Here is a tiny trained network, its code and every weight. The questions are about switching its units off for an input and a class, where a switched-off unit gives its printed mean instead of its output.

import numpy as np


def w(rows, s, z=0):
    codes = np.array(rows[::2]) - 128.0
    scale = np.full(codes.shape[1], s)
    scale[-1] = z or s
    return codes * scale


def norm(h):
    return h / np.sqrt((h * h).mean(-1, keepdims=True) + 1e-5)


def f(y):
    return y / 2 * (1 + np.tanh(0.7978845608 * (y + 0.044715 * y**3)))


def log_softmax(a):
    a = a - a.max(-1, keepdims=True)
    return a - np.log(np.exp(a).sum(-1, keepdims=True))


def net(x, mask):
    res = np.array(x, float).reshape(1, 8) / 4 @ E
    u = 0
    for l in range(3):
        y = f(norm(res) @ A[l][:, :-1].T + A[l][:, -1])
        res = res + np.where(mask[u : u + 6], y, B[l][:, -1]) @ B[l][:, :-1]
        u += 6
    return log_softmax(norm(res)[-1] @ U[:, :-1].T + U[:, -1])


A, B = {}, {}
E = w([
[83,1,86,129,108,103,108,145,132,54,98],'x0',
[126,131,128,126,133,126,126,112,128,116,129],'x1',
[105,132,168,158,121,146,199,140,173,107,124],'x2',
[176,185,56,115,74,80,151,134,194,127,88],'x3',
[81,121,120,112,114,85,128,146,131,183,150],'x4',
[134,98,118,211,199,70,93,157,172,166,111],'x5',
[108,135,117,132,115,130,130,132,129,150,130],'x6',
[107,141,103,146,98,162,136,158,127,174,116],'x7',
],0.0064)
A[0] = w([
[72,32,81,172,98,75,92,115,132,128,159,197],'L0N0',
[112,109,165,39,168,2,190,118,124,141,197,198],'L0N1',
[90,217,179,87,179,151,159,99,163,146,78,124],'L0N2',
[236,91,143,122,196,170,148,44,122,66,78,253],'L0N3',
[97,50,79,114,117,119,177,137,151,25,120,63],'L0N4',
[45,158,183,128,158,145,221,173,219,62,128,174],'L0N5',
],0.0054,0.0019)
B[0] = w([
[171,196,99,153,165,229,162,173,150,166,147,247],'L0N0',
[180,153,108,176,77,207,147,92,93,178,60,186],'L0N1',
[146,170,13,98,135,142,121,213,102,163,133,197],'L0N2',
[91,124,98,126,104,142,141,151,150,255,94,253],'L0N3',
[96,158,35,72,139,161,205,151,78,188,155,235],'L0N4',
[245,87,148,164,100,97,31,212,21,123,121,228],'L0N5',
],0.0064,0.0035)
A[1] = w([
[147,146,168,57,67,165,119,134,117,44,178,49],'L1N0',
[91,85,188,147,141,176,100,105,102,158,171,117],'L1N1',
[117,117,90,94,119,142,2,91,123,141,147,33],'L1N2',
[87,137,162,91,70,180,158,102,144,66,120,60],'L1N3',
[144,130,154,32,65,136,186,111,126,109,222,54],'L1N4',
[138,151,93,157,106,167,141,163,109,207,44,253],'L1N5',
],0.0066,0.0015)
B[1] = w([
[143,70,59,116,236,61,52,74,218,56,124,142],'L1N0',
[122,183,195,86,82,48,167,112,154,91,33,153],'L1N1',
[244,124,84,110,87,81,70,183,121,104,130,136],'L1N2',
[154,161,145,197,194,105,150,80,150,152,128,134],'L1N3',
[122,79,186,254,176,96,95,177,223,150,176,153],'L1N4',
[147,101,177,104,78,128,102,8,149,67,180,255],'L1N5',
],0.0082,0.01)
A[2] = w([
[150,181,27,123,56,29,154,150,166,66,129,99],'L2N0',
[147,211,128,125,204,137,158,136,119,205,154,68],'L2N1',
[68,108,128,124,65,153,104,41,145,158,168,5],'L2N2',
[163,206,154,48,118,156,193,120,253,123,115,214],'L2N3',
[202,176,132,62,162,145,127,157,98,203,170,138],'L2N4',
[57,69,18,108,176,99,185,137,79,126,138,226],'L2N5',
],0.0052,0.0013)
B[2] = w([
[81,134,199,112,182,111,83,187,57,125,79,224],'L2N0',
[70,97,32,112,234,222,115,208,179,184,155,135],'L2N1',
[208,128,188,156,148,155,163,59,115,146,56,219],'L2N2',
[44,43,143,133,181,91,170,120,63,182,108,253],'L2N3',
[118,77,81,201,89,254,174,195,79,38,82,181],'L2N4',
[127,239,147,199,168,189,156,187,68,203,168,156],'L2N5',
],0.0077,0.0038)
U = w([
[81,156,35,134,187,221,199,196,57,177,184,165],'0',
[129,107,113,195,222,86,128,134,254,147,184,118],'1',
[150,120,141,117,89,145,163,81,131,164,107,146],'2',
[136,122,130,132,124,126,144,95,89,138,148,253],'3',
[124,103,127,116,112,130,147,92,97,147,134,159],'4',
[177,114,102,117,80,124,94,203,88,73,148,71],'5',
[9,145,162,69,156,83,146,147,80,123,76,34],'6',
[134,143,122,132,88,135,171,69,149,125,125,7],'7',
],0.0089,0.0026)

Each question gives the input, the list of numbers given to net, and the class t.
The units are the neurons (one row each of A and B). Each row of codes is followed by its name. A weight is (code - 128) times the scale printed after its matrix; where a second scale follows, it is the last column's (A, B and U).
mask holds one flag per neuron, layer by layer. A switched-off neuron (its flag False) gives its mean, the last column of its row in B, instead of its output. The means were averaged over made-up inputs and are rounded, as every weight is.
A unit's drop is (log p(t) with every unit on - log p(t) with that unit switched off) / (log p(t) with every unit on - log p(t) with every unit switched off).
The circuit of an input: a set's keep is (log p(t) with only the set's units on - log p(t) with every unit switched off) / (log p(t) with every unit on - log p(t) with every unit switched off). Starting from the 12 units with the biggest drops (on a tie, the unit counted first), units are removed one at a time, each time the one whose removal leaves the highest keep (on an exact tie, the one counted first), for as long as the keep stays at least 0.8.
units of the circuit, in order: the units of the circuit, biggest drop first
most important unit: the unit with the biggest drop
top k neurons: the k neurons with the biggest drops, biggest first
k most important neurons of layer l: the k neurons of layer l with the biggest drops, biggest first
input [2,-2,-1,0,3,-7,2,-4], class 1: units of the circuit, in order => L1N4
input [7,3,7,8,-6,-3,-2,-6], class 6: units of the circuit, in order => L2N0; L0N4
input [2,4,3,-8,-3,-4,6,6], class 6: units of the circuit, in order => L1N1; L0N1
input [8,0,-1,7,-2,0,1,6], class 0: units of the circuit, in order => L0N4; L2N5
input [-5,0,1,8,-7,7,-5,1], class 6: 3 most important neurons of layer 0 => L0N0; L0N1; L0N5
input [0,6,7,-7,-2,1,-5,0], class 5: 2 most important neurons of layer 2 => L2N3; L2N2
input [-3,-5,-8,-2,-5,6,-6,-1], class 5: units of the circuit, in order => L1N2; L2N4
input [-6,2,2,1,-3,-5,-2,-4], class 0: top 3 neurons => L0N2; L2N4; L1N1
input [-5,-1,0,2,1,-7,-4,3], class 1: units of the circuit, in order => L1N4; L1N0; L0N3
input [-7,0,2,0,6,-4,6,1], class 0: 3 most important neurons of layer 2 => L2N1; L2N4; L2N3
input [7,1,8,6,-1,3,4,3], class 5: top 2 neurons => L0N5; L1N5
input [0,4,3,8,-6,7,-7,3], class 6: units of the circuit, in order => L2N0; L1N4; L2N3
input [7,-1,-5,7,-7,-4,4,-3], class 0: top 3 neurons => L0N4; L2N5; L1N1
input [5,1,-8,-4,5,5,1,3], class 5: units of the circuit, in order => L1N2; L2N3
input [0,1,6,-8,-2,-4,4,-2], class 6: most important unit => L1N1
input [-4,-1,1,8,2,1,1,7], class 6: top 2 neurons => L2N0; L2N3
input [-6,4,-6,1,4,2,-6,-4], class 0: top 2 neurons => L2N4; L1N1
input [7,0,5,7,3,-2,0,-3], class 0: top 3 neurons => L0N4; L2N5; L1N1
input [3,7,-6,2,8,-8,7,6], class 1: top 3 neurons => L1N4; L0N3; L0N2
input [8,1,7,-1,-3,-1,-3,6], class 0: most important unit => L0N4
input [8,-3,6,-3,-3,2,0,-7], class 0: top 2 neurons => L0N4; L2N5
input [-5,3,-8,-4,-5,1,1,-6], class 5: top 3 neurons => L1N2; L2N4; L0N0
input [-8,8,-2,7,4,-4,2,-1], class 0: units of the circuit, in order => L2N1; L2N4
input [0,0,-7,-4,-3,5,-2,-6], class 5: top 2 neurons => L1N2; L1N5
input [0,-1,7,2,2,0,6,4], class 5: top 2 neurons => L0N5; L0N3
input [3,-2,8,-8,1,0,-3,-3], class 5: 2 most important neurons of layer 2 => L2N3; L2N2
input [-6,4,-8,2,-1,1,4,0], class 5: units of the circuit, in order => L1N2; L0N0; L2N4
input [1,3,2,-6,0,4,3,8], class 7: units of the circuit, in order => L2N3; L1N1
input [2,-7,-2,2,7,-7,1,-4], class 1: units of the circuit, in order => L1N4
input [4,-2,-8,0,3,-3,3,6], class 5: top 2 neurons => L1N2; L0N3
